Read these off the table that follows.
1) Find the last entry, reading row by row.
2) Find the 2nd entry from the end, reading row by row.
3) Find the entry just left of the smallest entry.
4) Find the fourth-last entry, reading row by row.
5) Find the entry in the bottom-left corner.
6) Find the entry just right of -6.
7) Find the largest entry in the first row.
8) Find the third smallest entry.
[[-21  -5   3   5 -25 -15  76   3 -12  59 -34  51 -21   5  29]
 [-20  27 -17  19  -2  26  57   1  -3   5 -40 -59 -14   7 -31]
 [-15 -55  15 -19   4   1   3  13  62 -26  56 -21   0  13  -7]
 [-28  10   5  36  22   4  45   7 -28  24  32   6 -16  12  15]
 [ 40  -3  -3 -24 -10 -34   5 -16  16 -14 -39 -11  -7  -1  29]
 [-26   7 -46  -7  13 -30 -12  -8  30  15 -78  45  -2  16 -41]
 [ -3 -10 -15   9 -13 -12  11  -6  31 -32 -21 -38   5   4  36]
 [ 16   0   0  24  27  37  20   9  -3 -47 -50  -1  37  42 -20]]
1) -20
2) 42
3) 15
4) -1
5) 16
6) 31
7) 76
8) -55

Read these off the matrix that follows. Counting starts at 1.
1) Read off the entry directly above -4.
2) Read off the entry directly below the smallest entry.
3) Read off the entry in row 1 and column 3.
4) Read off the entry at row 1, column 2.
5) Read off the entry just left of 49.
6) Read off the bottom entry of the column that holds the smallest entry.
7) Read off the entry just left of -63.
8) Read off the entry just left of the smallest entry.
26	14	-2	-1	14	-39	-54	-15	12	-12	50	-37	16	-46
54	7	-17	-1	4	4	-64	-6	3	56	41	-45	-29	-24
-42	-5	-21	-17	-12	-68	-8	-35	36	-58	34	7	64	4
43	-9	44	-25	4	-10	26	69	6	23	35	17	-99	-26
-10	49	-11	26	-29	-7	3	-22	-16	44	20	-42	6	-26
-6	17	-30	10	-34	12	21	-3	-2	81	17	-14	-30	3
26	9	35	-11	-4	-47	-14	15	15	45	90	-31	-38	-79
44	11	10	-3	2	-34	-59	-11	8	46	77	-63	-6	-62
1) -34
2) 6
3) -2
4) 14
5) -10
6) -6
7) 77
8) 17

Read these off the array that follows. Counting starts at 1.
1) Find the entry directly below -23.5.
2) Find the entry in row 1 and column 3.
3) Find the entry in the bottom-right corner.
4) Find the entry just right of the smallest entry.
5) Find the entry directly above the smallest entry.
6) Find the entry directly below 16.3.
7) Find the entry at row 3, column 2.
8) Find the entry in row 3 and column 1.
 15.7   17.2   16.3   15.1   15.5   15.4   15.8   17.6   16.9   16.7
 10.8   10.4   11.8   21.7   13.7   20.7   18.5   10.0   13.1   11.3
  8.0   10.3   10.6   22.5   11.8   21.6   19.4   10.6   13.7   10.6
 21.9  -10.8    2.6  -20.4   10.8  -21.9  -21.2  -17.4  -17.7   -4.1
 22.4  -11.7    2.3  -22.0   10.7  -23.5  -22.7  -18.5  -18.9   -4.7
-16.8   -6.1   -9.9    2.0  -11.8    2.1    0.9   -4.1   -2.6   -8.1
-16.3   -7.5  -10.5    1.1  -11.8    1.0   -0.4   -5.8   -4.2   -9.1
 23.0  -10.3    3.4  -20.2   11.6  -21.6  -20.9  -16.9  -17.3   -3.4
  0.8    3.4    2.1    2.0    1.1    2.3    2.7    4.0    3.4    2.9
1) 2.1
2) 16.3
3) 2.9
4) -22.7
5) -21.9
6) 11.8
7) 10.3
8) 8.0

data = [-722, -749, -36, -333, -94, 152, 712, 631, -427, 226, 156]
The entry just right of -749: -36
The entry just left of -36 -> -749

B =
-85	24	-85	-86	3	-93	-88	23	16	44	-12
32	-7	31	32	-7	35	33	-13	-5	-19	3
-94	25	-92	-94	8	-102	-97	28	17	50	-12
6	-12	7	5	27	6	6	23	-4	10	8
43	-10	43	43	-7	47	45	-16	-8	-25	5
Indices start at 1.
The largest entry: 50
Read off the bottom entry of the column that holds the largest entry.
Answer: -25
Read off the entry in row 1 and column 3.
Answer: -85
Read off the entry in row 2 and column 2.
Answer: -7
The entry in the bottom-right corner -> 5
The bottom-left entry -> 43
Read off the minimum.
Answer: -102
Read off the entry at row 3, column 1.
Answer: -94
Read off the entry in the top-left corner.
Answer: -85
The entry directly above the centre entry: 35
Read off the bottom entry of the column that holds the smallest entry.
Answer: 47
The entry directly below the smallest entry -> 6
Read off the entry just right of the smallest entry.
Answer: -97
The entry directly below -86: 32
The entry in row 1 and column 2: 24
Read off the entry in row 2 and column 3.
Answer: 31
Read off the entry just left of the smallest entry.
Answer: 8
Read off the entry in the top-right corner.
Answer: -12
Read off the entry just left of -88.
Answer: -93
